Below is a small trained network, with its code and all its weights. Each question gives an input and a class and asks what happens when units are switched off, that is, made to give their printed mean instead of their output.

import numpy as np


def w(rows, s, z=0):
    codes = np.array(rows[::2]) - 128.0
    scale = np.full(codes.shape[1], s)
    scale[-1] = z or s
    return codes * scale


def f(y):
    return y / 2 * (1 + np.tanh(0.7978845608 * (y + 0.044715 * y**3)))


def log_softmax(a):
    a = a - a.max(-1, keepdims=True)
    return a - np.log(np.exp(a).sum(-1, keepdims=True))


def net(x, mask):
    res = np.array(x, float).reshape(1, 7) / 4 @ E
    y = f(res @ A[0][:, :-1].T + A[0][:, -1])
    res = res + np.where(mask, y, B[0][:, -1]) @ B[0][:, :-1]
    return log_softmax(res[-1] @ U[:, :-1].T + U[:, -1])


A, B = {}, {}
E = w([
[33,197,90,140,194,195,176],'x0',
[83,143,114,60,116,161,38],'x1',
[194,98,122,130,254,119,89],'x2',
[129,125,128,131,128,133,129],'x3',
[234,183,66,84,109,169,165],'x4',
[139,188,243,125,133,102,137],'x5',
[127,128,129,131,129,130,126],'x6',
],0.0087)
A[0] = w([
[115,15,15,159,106,146,158,211],'n1',
[170,80,146,149,34,9,42,69],'n2',
[74,188,108,146,165,146,155,40],'n3',
[170,148,105,112,210,128,97,112],'n4',
[133,103,129,160,131,70,216,48],'n5',
[137,69,151,122,147,121,254,72],'n6',
[92,173,116,126,66,135,228,233],'n7',
[95,99,141,132,163,94,98,32],'n8',
[30,69,161,197,148,78,73,25],'n9',
[125,176,149,41,125,146,43,184],'n10',
[100,115,56,112,16,79,183,175],'n11',
[146,212,210,143,123,82,150,181],'n12',
[91,127,155,167,49,154,130,34],'n13',
[189,61,160,105,77,152,119,80],'n14',
[181,169,103,103,105,156,148,63],'n15',
[107,119,123,100,44,139,176,62],'n16',
[203,210,85,70,129,150,126,97],'n17',
[80,127,134,93,160,78,74,88],'n18',
[161,98,110,119,219,87,117,84],'n19',
[170,96,129,218,153,103,221,254],'n20',
],0.0088,0.0064)
B[0] = w([
[205,104,226,68,175,166,169,250],'n1',
[159,184,43,161,221,129,133,222],'n2',
[254,232,4,211,240,146,167,158],'n3',
[101,174,194,175,67,121,52,160],'n4',
[88,132,42,121,28,247,135,152],'n5',
[96,106,47,120,83,209,91,158],'n6',
[82,159,156,136,153,94,99,247],'n7',
[166,98,130,187,71,142,136,135],'n8',
[181,61,115,176,48,66,236,194],'n9',
[79,105,69,78,102,178,124,193],'n10',
[120,129,171,124,144,129,85,229],'n11',
[183,82,169,57,165,193,157,207],'n12',
[190,187,166,156,116,178,112,148],'n13',
[159,196,50,161,205,122,146,164],'n14',
[164,66,152,201,67,60,189,150],'n15',
[124,177,189,205,96,147,40,159],'n16',
[96,31,133,200,56,43,213,181],'n17',
[118,110,91,109,52,149,165,149],'n18',
[121,161,206,184,90,188,20,163],'n19',
[69,94,79,64,98,122,72,255],'n20',
],0.0083,0.0095)
U = w([
[149,77,114,217,34,67,219,86],'0',
[170,202,13,186,236,134,131,79],'1',
[109,116,133,67,147,101,100,249],'2',
[131,157,197,191,88,163,11,66],'3',
[111,108,124,56,145,96,110,227],'4',
[94,103,21,19,55,182,80,64],'5',
[188,99,215,1,179,187,189,53],'6',
],0.01,0.014)

Each question gives the input, the list of numbers given to net, and the class t.
The units are the neurons (one row each of A and B). Each row of codes is followed by its name. A weight is (code - 128) times the scale printed after its matrix; where a second scale follows, it is the last column's (A, B and U).
mask holds one flag per neuron, in row order. A switched-off neuron (its flag False) gives its mean, the last column of its row in B, instead of its output. The means were averaged over made-up inputs and are rounded, as every weight is.
A unit's drop is (log p(t) with every unit on - log p(t) with that unit switched off) / (log p(t) with every unit on - log p(t) with every unit switched off).
The circuit of an input: a set's keep is (log p(t) with only the set's units on - log p(t) with every unit switched off) / (log p(t) with every unit on - log p(t) with every unit switched off). Starting from the 12 units with the biggest drops (on a tie, the unit counted first), units are removed one at a time, each time the one whose removal leaves the highest keep (on an exact tie, the one counted first), for as long as the keep stays at least 0.8.
units of the circuit, in order: the units of the circuit, biggest drop first
unit that matters most: the unit with the biggest drop
k most important neurons: the k neurons with the biggest drops, biggest first
drop when u is switched off: that unit's drop, to one decimal
input [0,-8,2,5,-7,-5,-6], class 5: units of the circuit, in order => n20, n5
input [-7,0,7,-2,5,-3,-4], class 1: units of the circuit, in order => n14
input [3,7,8,-1,-4,7,-3], class 3: 4 most important neurons => n4, n19, n20, n1
input [-2,6,-6,-2,-7,-3,0], class 0: 2 most important neurons => n9, n20
input [-4,-3,0,1,7,-8,2], class 6: 3 most important neurons => n1, n9, n11
input [1,-6,-7,0,-6,-3,3], class 3: units of the circuit, in order => n16, n11
input [-3,7,-8,-2,5,5,7], class 3: 3 most important neurons => n16, n20, n13
input [-8,-3,-7,-7,-2,-4,-6], class 1: 2 most important neurons => n2, n14
input [4,3,-8,1,-5,-6,-6], class 3: units of the circuit, in order => n16, n13
input [-7,7,4,2,-1,-6,1], class 1: 3 most important neurons => n2, n14, n20
input [2,5,5,-3,4,0,2], class 3: 2 most important neurons => n4, n20
input [1,5,-8,-1,-4,4,-3], class 3: 2 most important neurons => n16, n13
input [8,-6,2,-6,8,-6,-3], class 0: 2 most important neurons => n17, n15
input [3,6,0,6,7,2,1], class 0: units of the circuit, in order => n17
input [2,6,-8,1,-6,3,-6], class 3: 2 most important neurons => n13, n16
input [-5,-8,-1,-4,5,4,-1], class 5: 4 most important neurons => n20, n5, n6, n1
input [-4,-6,7,-3,-4,4,1], class 3: 2 most important neurons => n19, n4
input [-8,2,-2,-2,1,-4,-2], class 1: 2 most important neurons => n2, n14
input [6,6,-6,1,-3,-1,-6], class 1: 2 most important neurons => n3, n20
input [-6,1,-2,-5,0,1,5], class 1: units of the circuit, in order => n2, n14
input [0,-1,8,3,-8,6,-3], class 0: units of the circuit, in order => n9
input [6,-8,-3,3,3,8,1], class 5: units of the circuit, in order => n20, n6
input [7,6,-2,7,3,0,-3], class 1: 2 most important neurons => n3, n20
input [2,-5,-6,6,-5,1,0], class 3: drop when n2 is switched off => 0.1
input [6,3,-7,0,-3,-7,2], class 3: drop when n2 is switched off => 0.2
input [-1,-4,-3,-3,-3,-8,4], class 6: drop when n1 is switched off => 1.1
input [-4,-7,6,5,3,-7,-3], class 5: drop when n20 is switched off => 1.1
input [4,-7,-1,-4,-6,8,-7], class 6: unit that matters most => n12
